Below are the code and all the weights of a small trained network. Each question names an input and a target symbol and asks about switching units off, where a switched-off unit gives its printed mean instead of its output.

import numpy as np


def w(rows, s, z=0):
    codes = np.array(rows[::2]) - 128.0
    scale = np.full(codes.shape[1], s)
    scale[-1] = z or s
    return codes * scale


def softmax(a):
    e = np.exp(a - a.max(-1, keepdims=True))
    return e / e.sum(-1, keepdims=True)


def log_softmax(a):
    a = a - a.max(-1, keepdims=True)
    return a - np.log(np.exp(a).sum(-1, keepdims=True))


def net(x, mask):
    ids = ['βζλμξπ'.index(c) for c in x.split()]
    T = len(ids)
    res = E[ids] + P[:T]
    u = 0
    for l in range(3):
        r = res
        for j in range(3):
            rows = slice(2 * j, 2 * j + 2)
            q, k, v = (r @ M[l][rows].T for M in (Q, K, V))
            z = softmax(np.where(np.tri(T) > 0, q @ k.T / 2**0.5, -1e9)) @ v
            o = O[l][rows]
            res = res + np.where(mask[u + j], z, o[:, -1]) @ o[:, :-1]
        u += 3
    return log_softmax(res[-1] @ U[:, :-1].T + U[:, -1])


Q, K, V, O = {}, {}, {}, {}
E = w([
[92,47,171,235,130,81,121,94,119,104],'β',
[178,71,120,88,68,172,107,231,220,63],'ζ',
[7,100,156,63,198,207,140,127,61,81],'λ',
[84,171,151,113,24,134,44,165,80,170],'μ',
[224,149,55,66,150,40,122,42,89,122],'ξ',
[71,67,98,127,110,83,175,183,167,222],'π',
],0.011)
P = w([
[164,200,156,198,153,160,201,183,104,137],'0',
[66,132,98,114,59,118,146,146,72,83],'1',
[165,82,164,113,105,150,123,121,79,185],'2',
[126,75,113,107,39,134,146,107,55,132],'3',
[142,109,203,94,162,110,82,140,170,182],'4',
[19,115,58,99,49,62,119,152,130,28],'5',
[53,138,144,80,125,33,92,145,204,58],'6',
[108,51,51,159,65,186,107,102,84,145],'7',
[168,109,241,69,194,105,23,125,189,191],'8',
[190,61,175,132,182,210,49,76,97,246],'9',
[107,89,155,48,141,38,101,119,201,42],'10',
[139,41,80,142,82,204,79,90,84,156],'11',
[39,28,83,124,109,69,159,95,122,1],'12',
],0.0088)
Q[0] = w([
[90,84,133,29,73,90,72,168,134,89],'0.h1',
[173,107,121,41,60,56,8,120,148,147],'0.h1',
[160,2,96,110,26,153,184,89,38,135],'0.h2',
[183,163,131,153,165,122,170,118,182,147],'0.h2',
[19,109,160,27,155,93,123,102,115,41],'0.h3',
[135,196,135,171,148,195,198,131,129,131],'0.h3',
],0.0071)
K[0] = w([
[241,158,67,135,185,129,162,61,94,135],'0.h1',
[194,140,70,110,87,39,122,90,129,152],'0.h1',
[227,197,39,58,174,57,82,22,94,134],'0.h2',
[68,144,182,125,122,186,120,124,62,130],'0.h2',
[229,157,27,60,88,28,88,22,113,170],'0.h3',
[140,91,166,196,79,137,137,255,183,123],'0.h3',
],0.0073)
V[0] = w([
[148,165,89,44,93,188,152,184,189,100],'0.h1',
[216,192,14,82,208,114,97,36,154,57],'0.h1',
[210,187,10,121,175,39,178,1,99,125],'0.h2',
[133,22,104,147,83,88,123,198,226,156],'0.h2',
[60,14,170,106,166,189,127,98,138,77],'0.h3',
[221,199,46,136,221,122,204,70,178,60],'0.h3',
],0.0038)
O[0] = w([
[86,135,131,203,112,61,141,120,89,122,90],'0.h1',
[76,206,168,107,180,114,227,38,141,134,130],'0.h1',
[187,100,82,148,41,253,202,76,74,140,147],'0.h2',
[73,164,163,65,183,102,77,32,105,114,170],'0.h2',
[128,134,118,153,101,172,101,70,183,150,143],'0.h3',
[128,223,169,148,60,79,204,185,122,114,3],'0.h3',
],0.0053,0.0019)
Q[1] = w([
[196,132,250,85,252,110,18,162,137,229],'1.h1',
[87,208,195,126,182,2,202,50,196,64],'1.h1',
[83,56,178,124,99,131,88,244,103,146],'1.h2',
[57,137,157,161,122,88,112,65,26,206],'1.h2',
[50,81,135,33,215,166,163,74,42,93],'1.h3',
[167,214,105,179,178,125,222,77,94,119],'1.h3',
],0.0068)
K[1] = w([
[32,131,51,113,69,37,144,125,169,7],'1.h1',
[121,118,2,192,66,238,152,107,63,145],'1.h1',
[158,79,106,170,182,82,63,83,129,83],'1.h2',
[175,89,121,120,147,197,148,158,213,41],'1.h2',
[66,179,150,141,156,239,171,105,122,93],'1.h3',
[124,138,196,189,47,155,111,195,171,125],'1.h3',
],0.0084)
V[1] = w([
[122,81,109,120,221,119,186,166,1,42],'1.h1',
[136,26,142,146,169,95,230,141,247,148],'1.h1',
[149,12,111,161,174,63,127,51,109,74],'1.h2',
[219,113,70,95,100,152,79,172,196,61],'1.h2',
[186,221,161,166,111,119,147,95,69,115],'1.h3',
[53,57,155,61,186,185,62,51,78,128],'1.h3',
],0.0053)
O[1] = w([
[127,242,147,183,83,165,186,56,208,127,149],'1.h1',
[96,46,198,61,64,112,193,112,202,137,110],'1.h1',
[107,169,161,138,54,112,113,29,214,135,168],'1.h2',
[200,2,146,49,115,146,120,94,142,106,148],'1.h2',
[156,135,199,148,198,164,109,177,41,122,57],'1.h3',
[130,186,43,155,130,173,106,66,212,134,254],'1.h3',
],0.006,0.0056)
Q[2] = w([
[250,166,178,131,103,175,192,150,76,189],'2.h1',
[145,181,171,161,170,65,165,111,138,91],'2.h1',
[159,79,35,167,9,201,183,139,87,98],'2.h2',
[156,116,247,153,199,250,175,101,102,232],'2.h2',
[109,95,133,185,254,152,106,71,131,138],'2.h3',
[186,119,185,107,129,168,244,80,99,148],'2.h3',
],0.008)
K[2] = w([
[110,157,206,129,160,115,172,209,77,96],'2.h1',
[90,126,122,105,70,194,189,133,61,122],'2.h1',
[182,147,218,117,220,150,101,121,171,206],'2.h2',
[27,238,187,157,163,1,176,171,98,100],'2.h2',
[87,203,130,120,58,109,143,124,183,125],'2.h3',
[154,131,173,156,197,86,242,117,182,99],'2.h3',
],0.0079)
V[2] = w([
[29,146,49,31,145,189,190,215,123,253],'2.h1',
[161,123,134,207,49,21,113,165,167,203],'2.h1',
[241,170,87,10,94,206,124,150,169,3],'2.h2',
[53,87,227,212,112,209,55,182,134,21],'2.h2',
[140,72,113,253,204,68,179,143,127,93],'2.h3',
[81,124,138,97,168,200,176,234,171,106],'2.h3',
],0.0061)
O[2] = w([
[70,82,2,47,30,220,138,154,114,244,110],'2.h1',
[95,81,156,92,176,12,96,163,114,171,185],'2.h1',
[218,98,177,74,79,240,193,127,101,79,180],'2.h2',
[175,132,59,125,89,89,27,97,142,2,182],'2.h2',
[73,121,228,136,155,75,152,57,227,112,2],'2.h3',
[138,84,71,63,46,191,150,66,193,113,88],'2.h3',
],0.0073,0.0042)
U = w([
[105,135,161,154,144,68,106,76,165,97,218],'β',
[190,37,176,18,113,148,128,141,142,64,68],'ζ',
[122,213,61,190,92,219,127,67,209,138,44],'λ',
[164,150,76,139,162,124,84,231,1,128,212],'μ',
[133,139,183,145,156,168,203,149,89,163,205],'ξ',
[72,55,110,51,132,79,145,118,170,198,5],'π',
],0.0048,0.0022)

Each question gives the input, a string of symbols that net reads in full, and the target symbol t.
The units are the heads (2 rows each of Q, K, V and O). Each row of codes is followed by its name. A weight is (code - 128) times the scale printed after its matrix; where a second scale follows, it is the last column's (O and U).
mask holds one flag per head, layer by layer. A switched-off head (its flag False) gives its mean, the last column of its rows in O, instead of its output. The means were averaged over made-up inputs and are rounded, as every weight is.
A unit's drop is (log p(t) with every unit on - log p(t) with that unit switched off) / (log p(t) with every unit on - log p(t) with every unit switched off).
The circuit of an input: a set's keep is (log p(t) with only the set's units on - log p(t) with every unit switched off) / (log p(t) with every unit on - log p(t) with every unit switched off). Starting from all 9 units, units are removed one at a time, each time the one whose removal leaves the highest keep (on an exact tie, the one counted first), for as long as the keep stays at least 0.8.
units of the circuit, in order: the units of the circuit, biggest drop first
unit that matters most: the unit with the biggest drop
heads that matter: for each layer, one digit per head in row order, 1 if its drop is at least 0.15 and else 0, layers parted by /
input π ξ λ π β μ μ β μ ζ, target μ: units of the circuit, in order => (1.h1 2.h3)
input μ β ξ λ β ζ, target ξ: units of the circuit, in order => (2.h2 0.h2)
input λ μ ζ β λ ζ μ, target ζ: units of the circuit, in order => (2.h2)
input λ ξ β, target λ: units of the circuit, in order => (0.h2 2.h1)
input ξ ζ ζ β ζ β, target ζ: heads that matter => 010 / 000 / 010
input π ξ μ μ π β ζ β ζ λ μ λ μ, target λ: units of the circuit, in order => (2.h1 1.h3)
input β π ξ π β, target π: heads that matter => 000 / 100 / 110
input ζ β μ λ μ ξ μ λ ζ β, target μ: units of the circuit, in order => (2.h3 1.h1 0.h1)
input μ β λ ζ ξ β λ μ β λ λ ζ, target β: heads that matter => 010 / 000 / 110
input ξ μ ζ ζ β λ ζ ξ π μ ξ ζ, target π: units of the circuit, in order => (2.h2 1.h1 0.h2)
input ξ λ β ξ ξ, target λ: units of the circuit, in order => (2.h1 1.h1)
input ξ λ β π μ, target λ: units of the circuit, in order => (1.h1 0.h3)
input π ζ λ λ ξ μ μ β ξ, target μ: units of the circuit, in order => (1.h1 2.h3)
input ξ μ λ π, target ξ: unit that matters most => 0.h2
input β π λ π ζ μ ξ π, target ζ: units of the circuit, in order => (1.h1 2.h2)
input λ λ ξ ξ λ β ξ, target ξ: heads that matter => 010 / 000 / 010
input μ ζ μ ξ ξ μ ξ λ, target ξ: units of the circuit, in order => (2.h2 0.h2 0.h1)
input ξ β π π π ζ β μ, target π: units of the circuit, in order => (2.h2 1.h1)
input ζ β λ μ β β μ β ζ μ μ μ ζ, target μ: units of the circuit, in order => (2.h3 1.h1)
input λ ζ π ξ λ ζ ζ ζ ζ μ λ ζ π, target μ: unit that matters most => 1.h1
input ξ β β β ξ μ μ ξ β, target μ: heads that matter => 000 / 100 / 001
input λ β β ξ ζ π ζ β, target ζ: heads that matter => 010 / 100 / 010
input β ζ λ ζ, target λ: heads that matter => 000 / 011 / 000
input μ ζ β ξ π, target ζ: heads that matter => 110 / 011 / 010
input π π μ ζ π ζ β ξ λ λ, target β: heads that matter => 111 / 011 / 110
input λ ζ ξ, target λ: heads that matter => 010 / 000 / 100
input λ ζ μ π μ β π ζ μ π ξ μ β, target π: unit that matters most => 2.h2
input ξ μ μ μ ξ, target μ: heads that matter => 000 / 100 / 000
